Below are the code and all the weights of a small trained network. Each question names an input and a target symbol and asks about switching units off, where a switched-off unit gives its printed mean instead of its output.

import numpy as np


def w(rows, s, z=0):
    codes = np.array(rows[::2]) - 128.0
    scale = np.full(codes.shape[1], s)
    scale[-1] = z or s
    return codes * scale


def norm(h):
    return h / np.sqrt((h * h).mean(-1, keepdims=True) + 1e-5)


def f(y):
    return np.maximum(y, 0)


def softmax(a):
    e = np.exp(a - a.max(-1, keepdims=True))
    return e / e.sum(-1, keepdims=True)


def log_softmax(a):
    a = a - a.max(-1, keepdims=True)
    return a - np.log(np.exp(a).sum(-1, keepdims=True))


def net(x, mask):
    ids = ['αβδζηθλμξπτφψω'.index(c) for c in x.split()]
    T = len(ids)
    res = E[ids] + P[:T]
    u = 0
    for l in range(3):
        q, k, v = (norm(res) @ M[l].T for M in (Q, K, V))
        z = softmax(np.where(np.tri(T) > 0, q @ k.T / 3**0.5, -1e9)) @ v
        res = res + np.where(mask[u], z, O[l][:, -1]) @ O[l][:, :-1]
        u += 1
        y = f(norm(res) @ A[l][:, :-1].T + A[l][:, -1])
        res = res + np.where(mask[u : u + 8], y, B[l][:, -1]) @ B[l][:, :-1]
        u += 8
    return log_softmax(norm(res)[-1] @ U[:, :-1].T + U[:, -1])


Q, K, V, O, A, B = {}, {}, {}, {}, {}, {}
E = w([
[120,166,50],'α',
[107,144,152],'β',
[207,142,106],'δ',
[102,144,134],'ζ',
[95,158,137],'η',
[161,133,108],'θ',
[163,132,108],'λ',
[197,140,171],'μ',
[162,133,109],'ξ',
[6,30,194],'π',
[194,152,212],'τ',
[67,180,186],'φ',
[73,175,177],'ψ',
[100,60,48],'ω',
],0.016)
P = w([
[115,143,202],'0',
[109,224,193],'1',
[96,207,113],'2',
[93,162,58],'3',
[100,156,68],'4',
[103,139,98],'5',
[132,128,13],'6',
[125,111,75],'7',
[136,131,91],'8',
[161,118,45],'9',
[220,23,71],'10',
[244,2,73],'11',
[185,126,82],'12',
[171,171,126],'13',
],0.006)
Q[0] = w([
[112,84,87],'0.h1',
[35,251,132],'0.h1',
[199,31,89],'0.h1',
],0.015)
K[0] = w([
[136,42,146],'0.h1',
[63,188,243],'0.h1',
[147,54,4],'0.h1',
],0.013)
V[0] = w([
[70,102,254],'0.h1',
[112,28,153],'0.h1',
[134,106,169],'0.h1',
],0.0054)
O[0] = w([
[31,237,50,5],'0.h1',
[127,89,2,224],'0.h1',
[85,140,121,73],'0.h1',
],0.0048,0.0011)
A[0] = w([
[156,96,64,96],'0.n1',
[32,38,255,94],'0.n2',
[133,209,74,210],'0.n3',
[161,94,52,127],'0.n4',
[222,110,227,170],'0.n5',
[97,102,185,4],'0.n6',
[246,123,140,164],'0.n7',
[33,74,101,167],'0.n8',
],0.0092,0.0032)
B[0] = w([
[105,127,196,173],'0.n1',
[161,166,7,253],'0.n2',
[99,165,108,171],'0.n3',
[84,123,195,188],'0.n4',
[53,146,181,203],'0.n5',
[144,93,66,149],'0.n6',
[63,132,185,213],'0.n7',
[91,153,74,254],'0.n8',
],0.018,0.0066)
Q[1] = w([
[46,149,116],'1.h1',
[253,120,117],'1.h1',
[79,162,98],'1.h1',
],0.017)
K[1] = w([
[194,51,133],'1.h1',
[7,176,105],'1.h1',
[153,30,120],'1.h1',
],0.014)
V[1] = w([
[119,80,69],'1.h1',
[136,187,207],'1.h1',
[28,8,151],'1.h1',
],0.016)
O[1] = w([
[162,35,94,183],'1.h1',
[77,254,174,60],'1.h1',
[5,15,90,255],'1.h1',
],0.014,0.0087)
A[1] = w([
[196,101,143,103],'1.n1',
[162,169,77,7],'1.n2',
[167,118,200,145],'1.n3',
[169,149,135,154],'1.n4',
[151,138,132,55],'1.n5',
[137,115,209,173],'1.n6',
[140,114,250,201],'1.n7',
[98,147,171,171],'1.n8',
],0.025,0.002)
B[1] = w([
[181,24,114,131],'1.n1',
[248,138,193,170],'1.n2',
[151,98,250,154],'1.n3',
[189,120,182,131],'1.n4',
[143,112,162,129],'1.n5',
[123,145,55,211],'1.n6',
[155,154,17,253],'1.n7',
[141,71,179,225],'1.n8',
],0.026,0.0067)
Q[2] = w([
[153,89,252],'2.h1',
[132,125,132],'2.h1',
[87,161,107],'2.h1',
],0.016)
K[2] = w([
[210,254,134],'2.h1',
[113,106,131],'2.h1',
[104,92,182],'2.h1',
],0.018)
V[2] = w([
[136,31,251],'2.h1',
[117,71,216],'2.h1',
[130,177,163],'2.h1',
],0.021)
O[2] = w([
[131,1,208,101],'2.h1',
[135,77,176,112],'2.h1',
[158,140,109,8],'2.h1',
],0.029,0.011)
A[2] = w([
[110,59,92,221],'2.n1',
[204,145,197,125],'2.n2',
[183,160,178,49],'2.n3',
[130,69,66,213],'2.n4',
[110,102,248,42],'2.n5',
[58,181,234,251],'2.n6',
[164,141,163,122],'2.n7',
[129,206,88,114],'2.n8',
],0.017,0.0021)
B[2] = w([
[119,202,90,247],'2.n1',
[174,73,181,132],'2.n2',
[194,96,160,131],'2.n3',
[163,188,152,243],'2.n4',
[83,192,4,154],'2.n5',
[180,88,205,152],'2.n6',
[150,109,150,130],'2.n7',
[141,85,203,189],'2.n8',
],0.026,0.012)
U = w([
[131,110,157,78],'α',
[151,99,145,62],'β',
[89,152,179,35],'δ',
[151,88,145,88],'ζ',
[147,103,155,253],'η',
[104,123,170,28],'θ',
[115,119,166,2],'λ',
[106,156,176,49],'μ',
[114,120,167,43],'ξ',
[176,128,34,213],'π',
[147,135,133,7],'τ',
[167,107,120,97],'φ',
[166,106,121,135],'ψ',
[101,4,81,161],'ω',
],0.019,0.0044)

Each question gives the input, a string of symbols that net reads in full, and the target symbol t.
The units are the heads (3 rows each of Q, K, V and O) and the neurons (one row each of A and B). Each row of codes is followed by its name. A weight is (code - 128) times the scale printed after its matrix; where a second scale follows, it is the last column's (O, A, B and U).
mask holds one flag per unit, layer by layer, with each layer's heads first. A switched-off unit (its flag False) gives its mean, the last column of its rows in O or B, instead of its output. The means were averaged over made-up inputs and are rounded, as every weight is.
A unit's drop is (log p(t) with every unit on - log p(t) with that unit switched off) / (log p(t) with every unit on - log p(t) with every unit switched off).
The circuit of an input: a set's keep is (log p(t) with only the set's units on - log p(t) with every unit switched off) / (log p(t) with every unit on - log p(t) with every unit switched off). Starting from the 12 units with the biggest drops (on a tie, the unit counted first), units are removed one at a time, each time the one whose removal leaves the highest keep (on an exact tie, the one counted first), for as long as the keep stays at least 0.8.
circuit, biggest first: the units of the circuit, biggest drop first
most important unit: the unit with the biggest drop
k most important neurons: the k neurons with the biggest drops, biggest first
k most important neurons of layer l: the k neurons of layer l with the biggest drops, biggest first
input β π ω δ δ β β ω τ π ω π β, target ω: circuit, biggest first : [1.h1]
input τ π δ ζ μ μ ζ η π ξ ω α β, target ω: 2 most important neurons of layer 1 : [1.n8 1.n2]
input μ π η δ δ π β λ φ ω μ ω π τ, target ω: circuit, biggest first : [1.n7 2.h1 0.n2]
input π π δ ω ω π ψ η ω η θ, target ω: 2 most important neurons : [1.n7 1.n6]
input π π ω θ η, target ω: 2 most important neurons : [1.n6 0.n1]
input θ δ ω δ δ μ μ ω ζ, target ω: circuit, biggest first : [0.n5 0.n2 1.h1]
input η π π ω π ω ω π α, target ω: 2 most important neurons of layer 1 : [1.n7 1.n6]
input π π λ δ π ω ω ω θ δ, target ω: 2 most important neurons : [1.n7 0.n2]
input π ψ β φ π β π η δ μ ω π φ, target ω: 2 most important neurons : [0.n5 0.n2]
input τ π ω π π α π π ω ω ζ, target ω: 2 most important neurons of layer 0 : [0.n2 0.n4]
input λ π π δ θ ω π ω α ψ, target ω: circuit, biggest first : [0.n2 1.h1]
input δ ω π η, target ω: 4 most important neurons of layer 1 : [1.n7 1.n8 1.n6 1.n3]
input ξ π δ δ β α, target δ: 3 most important neurons : [0.n2 1.n7 0.n8]
input φ ω π π ω ξ ξ, target ω: most important unit : 1.n7
input ψ π ω β ω ω ω η π λ, target ω: 3 most important neurons : [1.n7 1.n6 0.n2]
input ξ φ ω π τ, target ω: 2 most important neurons of layer 0 : [0.n2 0.n4]
input π ω ω π ψ, target ω: 3 most important neurons : [1.n7 0.n2 1.n6]
input π δ π, target π: 2 most important neurons : [1.n7 0.n2]
input π ω θ π η δ α ξ ω ω η λ, target ω: 2 most important neurons : [1.n7 0.n2]
input η ξ π ω ω ω, target ω: most important neuron : [1.n7]
input ζ π ω ω ω ω φ, target ω: 2 most important neurons : [0.n2 1.n7]
input ω π π, target ω: 4 most important neurons : [1.n7 1.n6 0.n2 0.n3]
input β η ω μ ω, target ω: 4 most important neurons of layer 0 : [0.n2 0.n5 0.n7 0.n3]
